Here is a tiny trained network, its code and every weight. The questions are about switching its units off for an input and a class, where a switched-off unit gives its printed mean instead of its output.

import numpy as np


def w(rows, s, z=0):
    codes = np.array(rows[::2]) - 128.0
    scale = np.full(codes.shape[1], s)
    scale[-1] = z or s
    return codes * scale


def norm(h):
    return h / np.sqrt((h * h).mean(-1, keepdims=True) + 1e-5)


def f(y):
    return y / 2 * (1 + np.tanh(0.7978845608 * (y + 0.044715 * y**3)))


def log_softmax(a):
    a = a - a.max(-1, keepdims=True)
    return a - np.log(np.exp(a).sum(-1, keepdims=True))


def net(x, mask):
    res = np.array(x, float).reshape(1, 5) / 4 @ E
    u = 0
    for l in range(2):
        y = f(norm(res) @ A[l][:, :-1].T + A[l][:, -1])
        res = res + np.where(mask[u : u + 14], y, B[l][:, -1]) @ B[l][:, :-1]
        u += 14
    return log_softmax(norm(res)[-1] @ U[:, :-1].T + U[:, -1])


A, B = {}, {}
E = w([
[74,43,170,135,187,176,34,93,187,141],'x0',
[123,121,202,152,174,130,164,33,136,112],'x1',
[184,19,149,130,182,228,196,151,97,123],'x2',
[119,192,56,129,162,147,152,143,177,183],'x3',
[161,120,4,194,213,156,144,70,220,231],'x4',
],0.0026)
A[0] = w([
[193,215,170,177,78,90,201,82,168,100,1],'L0N1',
[142,220,100,106,131,47,118,175,179,126,87],'L0N2',
[210,123,81,139,163,133,198,140,158,105,158],'L0N3',
[160,146,69,170,165,117,146,4,183,144,59],'L0N4',
[92,76,138,105,134,111,60,240,123,101,167],'L0N5',
[99,201,115,87,38,64,164,172,104,129,150],'L0N6',
[108,203,100,67,103,107,97,137,157,92,35],'L0N7',
[131,3,158,103,169,209,151,78,176,111,155],'L0N8',
[95,49,224,121,187,143,71,60,174,159,76],'L0N9',
[125,132,31,111,155,163,76,111,171,218,61],'L0N10',
[106,124,72,106,180,84,63,143,178,175,19],'L0N11',
[96,165,210,65,114,122,103,130,33,130,45],'L0N12',
[130,119,199,156,45,169,122,171,72,30,40],'L0N13',
[98,174,183,140,42,66,74,23,224,84,114],'L0N14',
],0.0038,0.00096)
B[0] = w([
[139,132,242,164,118,88,129,123,165,180,162],'L0N1',
[60,140,127,133,199,115,89,182,146,136,192],'L0N2',
[168,141,168,133,88,183,49,115,87,137,197],'L0N3',
[101,117,174,109,57,95,87,106,111,59,232],'L0N4',
[172,156,208,151,102,101,175,106,132,85,188],'L0N5',
[67,53,178,86,157,154,139,122,152,131,232],'L0N6',
[72,84,107,118,157,121,218,133,147,197,155],'L0N7',
[101,160,195,60,156,111,112,182,195,176,255],'L0N8',
[70,73,172,198,204,146,101,195,149,156,220],'L0N9',
[176,188,91,96,101,107,144,162,154,3,232],'L0N10',
[176,122,87,157,172,73,185,152,114,92,170],'L0N11',
[150,39,22,128,102,124,90,131,120,134,189],'L0N12',
[88,71,54,92,104,77,159,83,179,81,229],'L0N13',
[186,119,78,138,129,218,178,115,48,176,200],'L0N14',
],0.0037,0.0027)
A[1] = w([
[115,145,146,201,150,118,48,53,46,159,84],'L1N1',
[90,64,91,89,87,76,121,122,99,57,50],'L1N2',
[132,167,2,127,103,109,72,147,179,50,97],'L1N3',
[166,157,195,114,115,96,147,67,114,184,98],'L1N4',
[222,130,121,113,107,243,135,152,146,134,75],'L1N5',
[84,161,102,78,147,131,139,193,122,208,72],'L1N6',
[145,108,155,121,91,85,189,43,147,118,105],'L1N7',
[64,142,97,100,89,67,184,130,110,223,84],'L1N8',
[178,163,88,80,112,202,139,107,80,155,150],'L1N9',
[100,81,176,125,58,140,134,90,87,124,251],'L1N10',
[69,185,107,83,129,86,160,145,117,175,41],'L1N11',
[108,115,163,106,164,143,134,213,142,117,98],'L1N12',
[130,156,128,126,123,99,178,106,108,187,78],'L1N13',
[146,193,105,148,203,160,114,107,154,203,214],'L1N14',
],0.005,0.0014)
B[1] = w([
[69,126,87,179,141,165,195,138,47,149,134],'L1N1',
[186,78,109,66,64,172,175,184,103,90,243],'L1N2',
[176,154,81,134,197,100,221,81,130,136,253],'L1N3',
[138,161,126,152,101,73,54,106,121,149,149],'L1N4',
[90,174,162,75,55,142,99,1,112,234,184],'L1N5',
[96,112,143,148,77,48,102,50,144,184,178],'L1N6',
[136,142,132,183,117,111,62,183,95,90,175],'L1N7',
[74,90,178,92,141,134,97,134,166,118,189],'L1N8',
[127,79,198,100,85,189,68,75,176,154,144],'L1N9',
[150,223,56,112,116,128,152,166,152,105,246],'L1N10',
[109,69,123,91,163,95,69,112,175,176,168],'L1N11',
[160,151,135,194,168,133,66,86,140,109,210],'L1N12',
[78,127,150,142,129,66,70,132,153,102,127],'L1N13',
[167,75,116,81,60,131,153,184,56,89,234],'L1N14',
],0.0046,0.0028)
U = w([
[46,94,73,211,165,203,180,144,35,144,19],'0',
[215,182,1,134,216,74,221,95,178,126,173],'1',
[132,244,170,228,75,56,79,119,64,107,4],'2',
[150,75,104,34,26,170,169,232,103,14,239],'3',
[10,94,136,59,125,21,76,125,211,209,133],'4',
[189,175,174,55,38,218,90,21,146,236,148],'5',
[136,73,250,167,248,212,46,162,218,120,170],'6',
],0.0093,0.0013)

Each question gives the input, the list of numbers given to net, and the class t.
The units are the neurons (one row each of A and B). Each row of codes is followed by its name. A weight is (code - 128) times the scale printed after its matrix; where a second scale follows, it is the last column's (A, B and U).
mask holds one flag per neuron, layer by layer. A switched-off neuron (its flag False) gives its mean, the last column of its row in B, instead of its output. The means were averaged over made-up inputs and are rounded, as every weight is.
A unit's drop is (log p(t) with every unit on - log p(t) with that unit switched off) / (log p(t) with every unit on - log p(t) with every unit switched off).
The circuit of an input: a set's keep is (log p(t) with only the set's units on - log p(t) with every unit switched off) / (log p(t) with every unit on - log p(t) with every unit switched off). Starting from the 12 units with the biggest drops (on a tie, the unit counted first), units are removed one at a time, each time the one whose removal leaves the highest keep (on an exact tie, the one counted first), for as long as the keep stays at least 0.8.
circuit, biggest first: the units of the circuit, biggest drop first
k most important neurons: the k neurons with the biggest drops, biggest first
top k neurons in layer l: the k neurons of layer l with the biggest drops, biggest first
drop when u is switched off: that unit's drop, to one decimal
input [4,-2,8,6,0], class 5: circuit, biggest first : (L1N5)
input [7,6,-7,-8,6], class 0: circuit, biggest first : (L1N1 L0N14)
input [4,-5,5,2,0], class 5: 4 most important neurons : (L1N5 L0N2 L0N6 L0N4)
input [4,-6,5,4,4], class 5: 3 most important neurons : (L1N5 L0N13 L0N3)
input [8,4,-7,4,2], class 0: circuit, biggest first : (L0N14 L1N1 L1N14)
input [4,5,-7,1,5], class 1: circuit, biggest first : (L0N10 L1N3)
input [1,6,-3,-4,-2], class 0: circuit, biggest first : (L0N14 L1N1)
input [-7,8,3,0,8], class 2: top 3 neurons in layer 0 : (L0N4 L0N14 L0N1)
input [-3,1,1,2,1], class 5: top 3 neurons in layer 0 : (L0N3 L0N13 L0N9)
input [-8,7,2,2,-4], class 2: top 3 neurons in layer 0 : (L0N1 L0N10 L0N4)
input [-2,4,3,-7,7], class 6: 4 most important neurons : (L0N8 L0N14 L0N9 L0N4)
input [2,-4,8,-7,2], class 6: top 3 neurons in layer 0 : (L0N8 L0N14 L0N9)
input [-2,7,-8,-1,4], class 2: 2 most important neurons : (L0N1 L1N4)
input [6,-1,-2,1,-3], class 6: circuit, biggest first : (L0N9)
input [7,-8,2,6,-3], class 1: top 2 neurons in layer 0 : (L0N10 L0N6)
input [3,-1,-6,-2,-3], class 3: 2 most important neurons : (L0N8 L1N2)
input [7,4,-6,-7,-2], class 0: 2 most important neurons : (L0N14 L1N1)
input [-4,4,-5,-4,7], class 2: drop when L0N1 is switched off : 0.2
input [0,-2,5,-3,7], class 5: drop when L1N5 is switched off : 0.3
input [4,-8,-8,-3,3], class 1: circuit, biggest first : (L1N3)
input [4,8,-5,-5,-4], class 0: drop when L0N14 is switched off : 0.2
